Here is a tiny trained network, its code and every weight. The questions are about switching its units off for an input and a class, where a switched-off unit gives its printed mean instead of its output.

import numpy as np


def w(rows, s, z=0):
    codes = np.array(rows[::2]) - 128.0
    scale = np.full(codes.shape[1], s)
    scale[-1] = z or s
    return codes * scale


def f(y):
    return np.maximum(y, 0)


def log_softmax(a):
    a = a - a.max(-1, keepdims=True)
    return a - np.log(np.exp(a).sum(-1, keepdims=True))


def net(x, mask):
    res = np.array(x, float).reshape(1, 7) / 4 @ E
    y = f(res @ A[0][:, :-1].T + A[0][:, -1])
    res = res + np.where(mask, y, B[0][:, -1]) @ B[0][:, :-1]
    return log_softmax(res[-1] @ U[:, :-1].T + U[:, -1])


A, B = {}, {}
E = w([
[129,129,128,128],'x0',
[79,99,220,221],'x1',
[131,126,128,129],'x2',
[2,145,65,116],'x3',
[134,3,65,147],'x4',
[128,129,130,129],'x5',
[91,66,210,17],'x6',
],0.0085)
A[0] = w([
[161,148,108,176,159],'n0',
[100,110,170,169,16],'n1',
[191,113,131,154,146],'n2',
[153,169,69,191,59],'n3',
[175,155,70,72,6],'n4',
[138,170,94,191,33],'n5',
[103,100,184,49,30],'n6',
[147,86,83,123,93],'n7',
[122,161,150,141,102],'n8',
[132,82,107,139,42],'n9',
[125,198,166,105,49],'n10',
[115,179,147,115,59],'n11',
[138,169,95,189,126],'n12',
[114,199,176,117,67],'n13',
[35,160,99,152,105],'n14',
[116,62,120,145,165],'n15',
[150,171,105,187,54],'n16',
[136,198,157,130,114],'n17',
[72,104,215,250,69],'n18',
[161,118,137,125,172],'n19',
[248,134,167,125,46],'n20',
[183,117,183,162,90],'n21',
[137,43,101,138,12],'n22',
],0.013,0.011)
B[0] = w([
[131,124,175,114,221],'n0',
[157,104,123,57,144],'n1',
[80,151,129,135,211],'n2',
[106,68,202,137,197],'n3',
[182,107,72,6,163],'n4',
[116,86,162,135,168],'n5',
[128,39,205,170,190],'n6',
[151,157,132,153,173],'n7',
[149,136,119,139,158],'n8',
[201,139,97,186,139],'n9',
[183,121,95,191,169],'n10',
[153,114,83,161,149],'n11',
[142,99,162,99,217],'n12',
[177,114,75,194,184],'n13',
[65,139,106,141,216],'n14',
[159,183,126,178,229],'n15',
[135,88,144,131,175],'n16',
[151,134,112,164,204],'n17',
[179,129,70,31,254],'n18',
[91,149,145,128,202],'n19',
[44,111,63,142,210],'n20',
[49,128,92,112,193],'n21',
[187,129,104,192,161],'n22',
],0.013,0.008)
U = w([
[144,5,183,145,67],'0',
[187,121,67,32,94],'1',
[199,147,83,239,74],'2',
[22,117,67,149,62],'3',
[142,169,149,133,253],'4',
[142,161,144,136,232],'5',
],0.012,0.016)

Each question gives the input, the list of numbers given to net, and the class t.
The units are the neurons (one row each of A and B). Each row of codes is followed by its name. A weight is (code - 128) times the scale printed after its matrix; where a second scale follows, it is the last column's (A, B and U).
mask holds one flag per neuron, in row order. A switched-off neuron (its flag False) gives its mean, the last column of its row in B, instead of its output. The means were averaged over made-up inputs and are rounded, as every weight is.
A unit's drop is (log p(t) with every unit on - log p(t) with that unit switched off) / (log p(t) with every unit on - log p(t) with every unit switched off).
The circuit of an input: a set's keep is (log p(t) with only the set's units on - log p(t) with every unit switched off) / (log p(t) with every unit on - log p(t) with every unit switched off). Starting from the 12 units with the biggest drops (on a tie, the unit counted first), units are removed one at a time, each time the one whose removal leaves the highest keep (on an exact tie, the one counted first), for as long as the keep stays at least 0.8.
circuit, biggest first: the units of the circuit, biggest drop first
most important unit: the unit with the biggest drop
top k neurons: the k neurons with the biggest drops, biggest first
drop when u is switched off: that unit's drop, to one decimal
input [6,-4,4,4,-7,-8,-4], class 2: top 2 neurons -> [n13; n10]
input [2,1,-2,-5,6,-2,-1], class 2: circuit, biggest first -> [n15]
input [0,4,3,-7,-1,-7,-1], class 3: circuit, biggest first -> [n20; n21]
input [0,-2,6,-6,-1,1,-6], class 0: circuit, biggest first -> [n3; n15]
input [-3,1,-5,8,7,1,8], class 0: top 2 neurons -> [n6; n20]
input [4,4,-2,7,8,-1,7], class 2: circuit, biggest first -> [n15; n22]
input [5,1,0,-5,1,6,-1], class 3: circuit, biggest first -> [n20; n21; n2]
input [-3,7,8,-8,-5,6,2], class 3: circuit, biggest first -> [n20; n21]
input [4,3,-4,7,7,7,-7], class 0: top 3 neurons -> [n3; n12; n5]
input [-7,-1,3,-3,-7,0,2], class 2: top 2 neurons -> [n13; n10]
input [6,-8,4,5,2,4,-8], class 0: top 2 neurons -> [n3; n18]
input [1,-3,6,8,-6,4,-8], class 0: circuit, biggest first -> [n3; n12; n5]
input [-5,-4,-4,-5,-3,-5,-2], class 3: top 2 neurons -> [n20; n18]
input [-1,6,7,3,-8,7,6], class 2: circuit, biggest first -> [n13; n10]
input [0,-1,-6,8,8,5,7], class 2: most important unit -> n15
input [7,0,-5,7,-3,-8,-7], class 0: top 2 neurons -> [n3; n12]
input [-5,-7,-7,-4,8,6,2], class 2: circuit, biggest first -> [n22; n15]
input [7,-2,1,-6,5,-2,3], class 4: top 2 neurons -> [n14; n15]
input [4,-4,1,-8,0,5,-7], class 3: top 3 neurons -> [n20; n2; n21]
input [-4,-8,-3,7,-4,-7,8], class 0: circuit, biggest first -> [n6]
input [0,7,4,-4,-8,4,2], class 2: top 3 neurons -> [n13; n10; n17]
input [-6,-6,3,-4,8,-6,-1], class 2: top 2 neurons -> [n22; n18]
input [7,-8,-8,-3,-7,-3,-4], class 1: top 2 neurons -> [n4; n15]
input [-4,5,8,-3,5,3,0], class 5: top 2 neurons -> [n15; n4]
input [0,-6,-3,-6,0,0,-8], class 0: drop when n3 is switched off -> 0.3
